Below are the code and all the weights of a small trained network. Each question names an input and a class and asks about switching units off, where a switched-off unit gives its printed mean instead of its output.

import numpy as np


def w(rows, s, z=0):
    codes = np.array(rows[::2]) - 128.0
    scale = np.full(codes.shape[1], s)
    scale[-1] = z or s
    return codes * scale


def f(y):
    return np.maximum(y, 0)


def log_softmax(a):
    a = a - a.max(-1, keepdims=True)
    return a - np.log(np.exp(a).sum(-1, keepdims=True))


def net(x, mask):
    res = np.array(x, float).reshape(1, 6) / 4 @ E
    y = f(res @ A[0][:, :-1].T + A[0][:, -1])
    res = res + np.where(mask, y, B[0][:, -1]) @ B[0][:, :-1]
    return log_softmax(res[-1] @ U[:, :-1].T + U[:, -1])


A, B = {}, {}
E = w([
[70,217,243],'x0',
[131,126,131],'x1',
[142,2,222],'x2',
[236,190,81],'x3',
[131,130,125],'x4',
[133,131,127],'x5',
],0.0068)
A[0] = w([
[166,119,69,172],'n1',
[232,62,172,138],'n2',
[35,157,144,148],'n3',
[174,185,124,130],'n4',
[124,173,137,147],'n5',
[236,113,55,229],'n6',
[139,40,59,254],'n7',
[128,54,52,233],'n8',
[73,135,33,136],'n9',
[199,165,134,50],'n10',
[154,74,198,221],'n11',
[3,119,121,71],'n12',
[148,82,125,225],'n13',
[173,105,177,243],'n14',
[106,72,201,13],'n15',
[130,153,163,215],'n16',
[142,178,89,192],'n17',
[71,153,145,79],'n18',
[142,110,64,189],'n19',
[160,191,106,112],'n20',
[97,43,168,106],'n21',
[164,45,126,177],'n22',
],0.014,0.0041)
B[0] = w([
[196,99,51,193],'n1',
[128,241,133,200],'n2',
[197,238,201,189],'n3',
[42,106,39,180],'n4',
[25,147,120,162],'n5',
[165,116,42,246],'n6',
[110,217,53,237],'n7',
[119,236,2,226],'n8',
[245,160,66,189],'n9',
[124,54,90,163],'n10',
[76,150,231,214],'n11',
[145,146,184,185],'n12',
[79,237,88,186],'n13',
[99,244,189,190],'n14',
[117,10,158,185],'n15',
[74,199,174,172],'n16',
[75,133,54,194],'n17',
[175,198,178,159],'n18',
[175,185,65,192],'n19',
[38,49,61,183],'n20',
[61,55,158,206],'n21',
[44,216,36,203],'n22',
],0.0064,0.011)
U = w([
[198,161,62,246],'0',
[2,95,49,115],'1',
[148,174,151,252],'2',
[117,49,208,11],'3',
[226,70,23,4],'4',
],0.0086,0.0042)

Each question gives the input, the list of numbers given to net, and the class t.
The units are the neurons (one row each of A and B). Each row of codes is followed by its name. A weight is (code - 128) times the scale printed after its matrix; where a second scale follows, it is the last column's (A, B and U).
mask holds one flag per neuron, in row order. A switched-off neuron (its flag False) gives its mean, the last column of its row in B, instead of its output. The means were averaged over made-up inputs and are rounded, as every weight is.
A unit's drop is (log p(t) with every unit on - log p(t) with that unit switched off) / (log p(t) with every unit on - log p(t) with every unit switched off).
The circuit of an input: a set's keep is (log p(t) with only the set's units on - log p(t) with every unit switched off) / (log p(t) with every unit on - log p(t) with every unit switched off). Starting from the 12 units with the biggest drops (on a tie, the unit counted first), units are removed one at a time, each time the one whose removal leaves the highest keep (on an exact tie, the one counted first), for as long as the keep stays at least 0.8.
units of the circuit, in order: the units of the circuit, biggest drop first
most important unit: the unit with the biggest drop
k most important neurons: the k neurons with the biggest drops, biggest first
drop of u: that unit's drop, to one decimal
input [8,8,7,-1,-2,-1], class 3: most important unit -> n15
input [6,3,-3,2,2,7], class 1: units of the circuit, in order -> [n20; n5]
input [2,-5,-8,-3,-6,4], class 2: units of the circuit, in order -> [n3; n6]
input [6,8,1,0,-4,4], class 3: 2 most important neurons -> [n8; n7]
input [1,1,-5,3,2,-4], class 1: units of the circuit, in order -> [n20; n4]
input [5,-8,-7,2,-5,2], class 1: 4 most important neurons -> [n20; n4; n5; n17]
input [6,1,-1,-8,0,7], class 2: 2 most important neurons -> [n3; n18]
input [-2,-5,-5,-8,1,-1], class 0: 2 most important neurons -> [n9; n11]
input [-4,3,-2,-6,5,1], class 0: drop of n9 -> 0.1
input [1,-2,8,4,-8,2], class 2: drop of n14 -> 0.2
input [8,8,-3,3,-6,7], class 1: drop of n9 -> 0.2
